Below is a small trained network, with its code and all its weights. Each question gives an input and a class and asks what happens when units are switched off, that is, made to give their printed mean instead of their output.

import numpy as np


def w(rows, s, z=0):
    codes = np.array(rows[::2]) - 128.0
    scale = np.full(codes.shape[1], s)
    scale[-1] = z or s
    return codes * scale


def norm(h):
    return h / np.sqrt((h * h).mean(-1, keepdims=True) + 1e-5)


def f(y):
    return np.maximum(y, 0)


def log_softmax(a):
    a = a - a.max(-1, keepdims=True)
    return a - np.log(np.exp(a).sum(-1, keepdims=True))


def net(x, mask):
    res = np.array(x, float).reshape(1, 5) / 4 @ E
    u = 0
    for l in range(3):
        y = f(norm(res) @ A[l][:, :-1].T + A[l][:, -1])
        res = res + np.where(mask[u : u + 8], y, B[l][:, -1]) @ B[l][:, :-1]
        u += 8
    return log_softmax(norm(res)[-1] @ U[:, :-1].T + U[:, -1])


A, B = {}, {}
E = w([
[231,46,68,234,64,117],'x0',
[33,240,130,178,145,184],'x1',
[243,197,165,157,10,161],'x2',
[224,41,186,183,76,71],'x3',
[6,103,115,154,14,254],'x4',
],0.00061)
A[0] = w([
[169,121,147,144,151,87,101],'L0N0',
[121,132,72,110,225,107,90],'L0N1',
[191,253,79,159,138,151,108],'L0N2',
[41,185,99,170,149,153,108],'L0N3',
[106,225,161,59,165,130,120],'L0N4',
[127,167,116,97,210,102,102],'L0N5',
[67,113,138,106,125,99,1],'L0N6',
[165,229,162,82,73,199,96],'L0N7',
],0.0025,0.004)
B[0] = w([
[127,120,149,124,88,109,160],'L0N0',
[131,200,65,24,196,146,184],'L0N1',
[113,2,189,162,114,55,206],'L0N2',
[65,84,134,127,85,160,234],'L0N3',
[133,166,32,86,145,176,255],'L0N4',
[140,166,78,74,164,128,201],'L0N5',
[75,177,137,94,95,82,128],'L0N6',
[54,39,147,205,127,72,206],'L0N7',
],0.0029,0.0014)
A[1] = w([
[218,155,114,241,63,148,161],'L1N0',
[186,134,223,208,150,46,61],'L1N1',
[125,137,94,172,248,78,33],'L1N2',
[208,100,154,203,169,31,78],'L1N3',
[145,183,63,29,247,125,62],'L1N4',
[57,247,50,118,159,199,70],'L1N5',
[155,235,152,53,164,156,10],'L1N6',
[6,110,104,153,147,170,107],'L1N7',
],0.0021,0.0014)
B[1] = w([
[220,100,117,133,142,102,232],'L1N0',
[112,41,219,193,157,3,191],'L1N1',
[119,242,82,37,180,110,169],'L1N2',
[114,54,252,164,102,16,216],'L1N3',
[224,210,61,22,223,40,249],'L1N4',
[158,78,188,199,98,73,242],'L1N5',
[175,127,115,56,140,112,161],'L1N6',
[147,194,183,161,168,110,253],'L1N7',
],0.0026,0.0016)
A[2] = w([
[234,211,150,57,168,93,4],'L2N0',
[111,144,229,90,69,161,81],'L2N1',
[237,178,89,201,58,202,60],'L2N2',
[3,168,113,202,151,146,110],'L2N3',
[167,198,85,39,230,96,90],'L2N4',
[143,192,177,32,179,115,121],'L2N5',
[55,67,201,78,181,91,109],'L2N6',
[142,186,75,79,214,76,98],'L2N7',
],0.0029,0.0014)
B[2] = w([
[20,182,133,168,129,195,199],'L2N0',
[73,199,137,147,177,87,158],'L2N1',
[152,78,52,4,129,178,160],'L2N2',
[74,211,220,172,46,210,213],'L2N3',
[70,149,71,61,197,36,252],'L2N4',
[125,92,83,111,149,35,209],'L2N5',
[168,157,49,100,123,155,203],'L2N6',
[50,160,77,65,159,73,233],'L2N7',
],0.0038,0.0025)
U = w([
[249,10,6,27,7,251,89],'0',
[252,4,250,251,51,4,248],'1',
[22,251,5,5,252,3,202],'2',
[250,183,117,236,251,246,2],'3',
[4,250,250,252,6,250,236],'4',
],0.0047,0.0046)

Each question gives the input, the list of numbers given to net, and the class t.
The units are the neurons (one row each of A and B). Each row of codes is followed by its name. A weight is (code - 128) times the scale printed after its matrix; where a second scale follows, it is the last column's (A, B and U).
mask holds one flag per neuron, layer by layer. A switched-off neuron (its flag False) gives its mean, the last column of its row in B, instead of its output. The means were averaged over made-up inputs and are rounded, as every weight is.
A unit's drop is (log p(t) with every unit on - log p(t) with that unit switched off) / (log p(t) with every unit on - log p(t) with every unit switched off).
most important unit: the unit with the biggest drop
top k neurons: the k neurons with the biggest drops, biggest first
top k neurons in layer l: the k neurons of layer l with the biggest drops, biggest first
drop of u: that unit's drop, to one decimal
input [-1,-7,-3,-1,7], class 4: top 2 neurons	[L1N4, L1N0]
input [2,-7,-2,0,8], class 0: top neuron	[L2N3]
input [7,-2,-4,2,8], class 0: top 2 neurons	[L2N2, L1N3]
input [3,-7,-5,0,3], class 0: top 2 neurons in layer 2	[L2N4, L2N7]
input [2,-2,-2,6,7], class 0: top 3 neurons in layer 1	[L1N3, L1N1, L1N5]
input [-7,0,-2,6,4], class 4: top 2 neurons	[L1N4, L0N1]
input [4,-7,-2,-3,0], class 0: top 3 neurons in layer 1	[L1N4, L1N5, L1N7]
input [8,-4,-5,2,5], class 1: top 2 neurons	[L0N4, L2N6]
input [-3,-6,8,-5,-4], class 1: top 2 neurons	[L0N7, L0N2]
input [-1,-7,4,0,6], class 0: top 2 neurons	[L1N3, L2N2]
input [4,2,-1,0,5], class 4: top 2 neurons in layer 0	[L0N3, L0N4]
input [5,-3,1,-6,8], class 4: drop of L0N4	0.2
input [7,8,-4,4,7], class 4: drop of L2N3	0.1
input [1,0,7,-8,-3], class 1: most important unit	L0N2
input [1,8,2,2,-7], class 1: top 2 neurons	[L0N2, L1N3]
input [6,-8,0,-2,2], class 1: drop of L0N5	0.1
